Here is a tiny trained network, its code and every weight. The questions are about switching its units off for an input and a class, where a switched-off unit gives its printed mean instead of its output.

import numpy as np


def w(rows, s, z=0):
    codes = np.array(rows[::2]) - 128.0
    scale = np.full(codes.shape[1], s)
    scale[-1] = z or s
    return codes * scale


def f(y):
    return y / 2 * (1 + np.tanh(0.7978845608 * (y + 0.044715 * y**3)))


def log_softmax(a):
    a = a - a.max(-1, keepdims=True)
    return a - np.log(np.exp(a).sum(-1, keepdims=True))


def net(x, mask):
    res = np.array(x, float).reshape(1, 2) / 4 @ E
    y = f(res @ A[0][:, :-1].T + A[0][:, -1])
    res = res + np.where(mask, y, B[0][:, -1]) @ B[0][:, :-1]
    return log_softmax(res[-1] @ U[:, :-1].T + U[:, -1])


A, B = {}, {}
E = w([
[103,222,192,32,62,43],'x0',
[185,2,218,98,37,168],'x1',
],0.0089)
A[0] = w([
[111,133,176,35,122,88,64],'n0',
[153,101,133,106,50,157,30],'n1',
[73,181,71,120,152,89,54],'n2',
[149,68,173,151,42,170,108],'n3',
[152,168,181,65,92,78,247],'n4',
[117,95,150,160,48,107,50],'n5',
[172,106,165,101,98,132,71],'n6',
[171,51,170,111,85,198,202],'n7',
[76,152,89,125,199,112,27],'n8',
[46,223,141,106,135,137,241],'n9',
[61,183,60,185,246,108,244],'n10',
[74,165,85,118,173,126,42],'n11',
[103,180,159,61,73,42,91],'n12',
[136,96,143,139,53,149,41],'n13',
[149,74,97,175,142,181,66],'n14',
[150,101,93,219,168,176,84],'n15',
[124,144,143,147,138,114,182],'n16',
[75,160,154,99,72,85,72],'n17',
[181,90,221,99,75,106,254],'n18',
],0.013,0.0075)
B[0] = w([
[73,71,25,149,169,101,169],'n0',
[84,237,73,44,197,35,154],'n1',
[164,140,48,59,106,12,172],'n2',
[186,107,33,111,105,59,198],'n3',
[93,94,71,191,82,103,216],'n4',
[104,145,47,54,175,37,146],'n5',
[112,162,47,65,138,36,155],'n6',
[147,96,102,131,64,84,228],'n7',
[141,140,3,64,170,46,161],'n8',
[160,65,93,174,71,87,205],'n9',
[194,105,103,152,50,95,253],'n10',
[130,162,37,78,164,19,159],'n11',
[60,71,28,196,198,125,198],'n12',
[83,174,107,41,169,85,152],'n13',
[67,69,69,153,199,92,174],'n14',
[29,83,37,173,202,119,191],'n15',
[199,121,77,115,86,131,145],'n16',
[98,123,82,130,197,112,165],'n17',
[199,110,101,171,71,113,232],'n18',
],0.011,0.018)
U = w([
[47,68,97,188,186,98,87],'0',
[157,144,111,59,98,44,39],'1',
[170,75,148,228,39,132,254],'2',
[143,151,220,63,59,202,2],'3',
[192,201,247,50,142,179,2],'4',
[189,189,235,102,121,190,2],'5',
[225,215,223,52,181,177,2],'6',
],0.013,0.0075)

Each question gives the input, the list of numbers given to net, and the class t.
The units are the neurons (one row each of A and B). Each row of codes is followed by its name. A weight is (code - 128) times the scale printed after its matrix; where a second scale follows, it is the last column's (A, B and U).
mask holds one flag per neuron, in row order. A switched-off neuron (its flag False) gives its mean, the last column of its row in B, instead of its output. The means were averaged over made-up inputs and are rounded, as every weight is.
A unit's drop is (log p(t) with every unit on - log p(t) with that unit switched off) / (log p(t) with every unit on - log p(t) with every unit switched off).
unit that matters most: the unit with the biggest drop
top k neurons: the k neurons with the biggest drops, biggest first
drop of u: that unit's drop, to one decimal
input [0,3], class 2: unit that matters most -> n2
input [4,-1], class 0: top 3 neurons -> n10, n12, n7
input [-5,-6], class 1: top 2 neurons -> n10, n12
input [7,-7], class 0: top 4 neurons -> n12, n4, n17, n0
input [4,-3], class 0: top 2 neurons -> n12, n18
input [7,7], class 0: top 2 neurons -> n12, n0
input [6,-6], class 0: top 3 neurons -> n12, n4, n17
input [4,-2], class 0: top 4 neurons -> n12, n18, n7, n10
input [3,-1], class 2: drop of n15 -> 0.3
input [-3,-4], class 1: drop of n8 -> 0.2
input [-2,3], class 2: drop of n11 -> 0.2
